Below is a small trained network, with its code and all its weights. Each question gives an input and a class and asks what happens when units are switched off, that is, made to give their printed mean instead of their output.

import numpy as np


def w(rows, s, z=0):
    codes = np.array(rows[::2]) - 128.0
    scale = np.full(codes.shape[1], s)
    scale[-1] = z or s
    return codes * scale


def norm(h):
    return h / np.sqrt((h * h).mean(-1, keepdims=True) + 1e-5)


def f(y):
    return np.maximum(y, 0)


def log_softmax(a):
    a = a - a.max(-1, keepdims=True)
    return a - np.log(np.exp(a).sum(-1, keepdims=True))


def net(x, mask):
    res = np.array(x, float).reshape(1, 7) / 4 @ E
    u = 0
    for l in range(2):
        y = f(norm(res) @ A[l][:, :-1].T + A[l][:, -1])
        res = res + np.where(mask[u : u + 7], y, B[l][:, -1]) @ B[l][:, :-1]
        u += 7
    return log_softmax(norm(res)[-1] @ U[:, :-1].T + U[:, -1])


A, B = {}, {}
E = w([
[108,220,106,105],'x0',
[86,137,254,97],'x1',
[143,104,12,5],'x2',
[72,56,111,94],'x3',
[206,64,182,117],'x4',
[164,54,99,113],'x5',
[204,128,138,128],'x6',
],0.0074)
A[0] = w([
[146,28,194,140,6],'L0N1',
[60,94,119,51,165],'L0N2',
[131,223,107,209,235],'L0N3',
[166,59,108,97,12],'L0N4',
[37,175,252,131,74],'L0N5',
[194,174,86,115,83],'L0N6',
[186,44,160,177,154],'L0N7',
],0.012,0.0019)
B[0] = w([
[186,96,116,175,209],'L0N1',
[73,107,115,219,216],'L0N2',
[255,11,196,74,247],'L0N3',
[98,168,96,148,192],'L0N4',
[162,112,104,16,255],'L0N5',
[146,114,185,49,188],'L0N6',
[183,120,150,207,227],'L0N7',
],0.009,0.0066)
A[1] = w([
[180,192,77,109,195],'L1N1',
[121,190,161,82,144],'L1N2',
[182,107,133,175,252],'L1N3',
[107,152,190,102,193],'L1N4',
[143,96,124,79,137],'L1N5',
[98,159,254,129,88],'L1N6',
[154,162,43,142,133],'L1N7',
],0.014,0.0032)
B[1] = w([
[194,151,156,62,173],'L1N1',
[71,132,125,2,165],'L1N2',
[94,166,78,193,254],'L1N3',
[196,143,75,65,170],'L1N4',
[151,111,52,135,207],'L1N5',
[75,171,186,82,163],'L1N6',
[157,213,134,22,165],'L1N7',
],0.0083,0.0082)
U = w([
[36,159,84,168,5],'0',
[170,212,184,7,212],'1',
[238,92,201,237,191],'2',
],0.012,0.0028)

Each question gives the input, the list of numbers given to net, and the class t.
The units are the neurons (one row each of A and B). Each row of codes is followed by its name. A weight is (code - 128) times the scale printed after its matrix; where a second scale follows, it is the last column's (A, B and U).
mask holds one flag per neuron, layer by layer. A switched-off neuron (its flag False) gives its mean, the last column of its row in B, instead of its output. The means were averaged over made-up inputs and are rounded, as every weight is.
A unit's drop is (log p(t) with every unit on - log p(t) with that unit switched off) / (log p(t) with every unit on - log p(t) with every unit switched off).
The circuit of an input: a set's keep is (log p(t) with only the set's units on - log p(t) with every unit switched off) / (log p(t) with every unit on - log p(t) with every unit switched off). Starting from the 12 units with the biggest drops (on a tie, the unit counted first), units are removed one at a time, each time the one whose removal leaves the highest keep (on an exact tie, the one counted first), for as long as the keep stays at least 0.8.
units of the circuit, in order: the units of the circuit, biggest drop first
k most important neurons: the k neurons with the biggest drops, biggest first
k most important neurons of layer l: the k neurons of layer l with the biggest drops, biggest first
drop of u: that unit's drop, to one decimal
input [-1,4,4,5,-5,7,7], class 0: 2 most important neurons : [L0N2 L0N3]
input [3,-2,7,6,3,1,-5], class 0: 2 most important neurons : [L0N2 L0N5]
input [6,-5,-1,2,-1,-6,3], class 2: most important neuron of layer 0 : [L0N3]
input [-5,3,-8,4,-2,-5,3], class 1: 3 most important neurons : [L0N5 L1N6 L0N2]
input [8,6,2,4,0,5,-5], class 0: 2 most important neurons : [L0N2 L0N3]
input [0,1,-7,-8,-3,-4,8], class 1: units of the circuit, in order : [L0N5 L1N6]
input [0,1,1,2,-3,-3,0], class 0: 2 most important neurons : [L0N2 L0N6]
input [0,6,-7,3,2,0,1], class 1: 2 most important neurons of layer 1 : [L1N6 L1N4]
input [8,-4,-4,4,-8,3,-1], class 2: 2 most important neurons of layer 0 : [L0N3 L0N5]
input [1,5,7,2,3,7,7], class 2: 2 most important neurons of layer 0 : [L0N5 L0N2]
input [1,1,7,8,3,-5,6], class 0: 2 most important neurons of layer 0 : [L0N2 L0N5]
input [1,0,-5,-5,-8,6,-6], class 1: 3 most important neurons : [L0N5 L0N7 L0N2]
input [-1,5,2,2,0,4,0], class 0: 2 most important neurons of layer 1 : [L1N3 L1N1]
input [1,5,7,0,-2,4,-7], class 0: units of the circuit, in order : [L0N2]
input [3,6,8,3,8,2,6], class 2: 2 most important neurons : [L0N5 L0N2]
input [-5,4,8,0,1,3,-7], class 0: drop of L0N3 : 0.1
input [-6,7,5,-7,-4,7,-3], class 0: drop of L0N3 : 0.3
input [-7,3,7,-3,-4,-5,-6], class 0: drop of L0N2 : 0.3
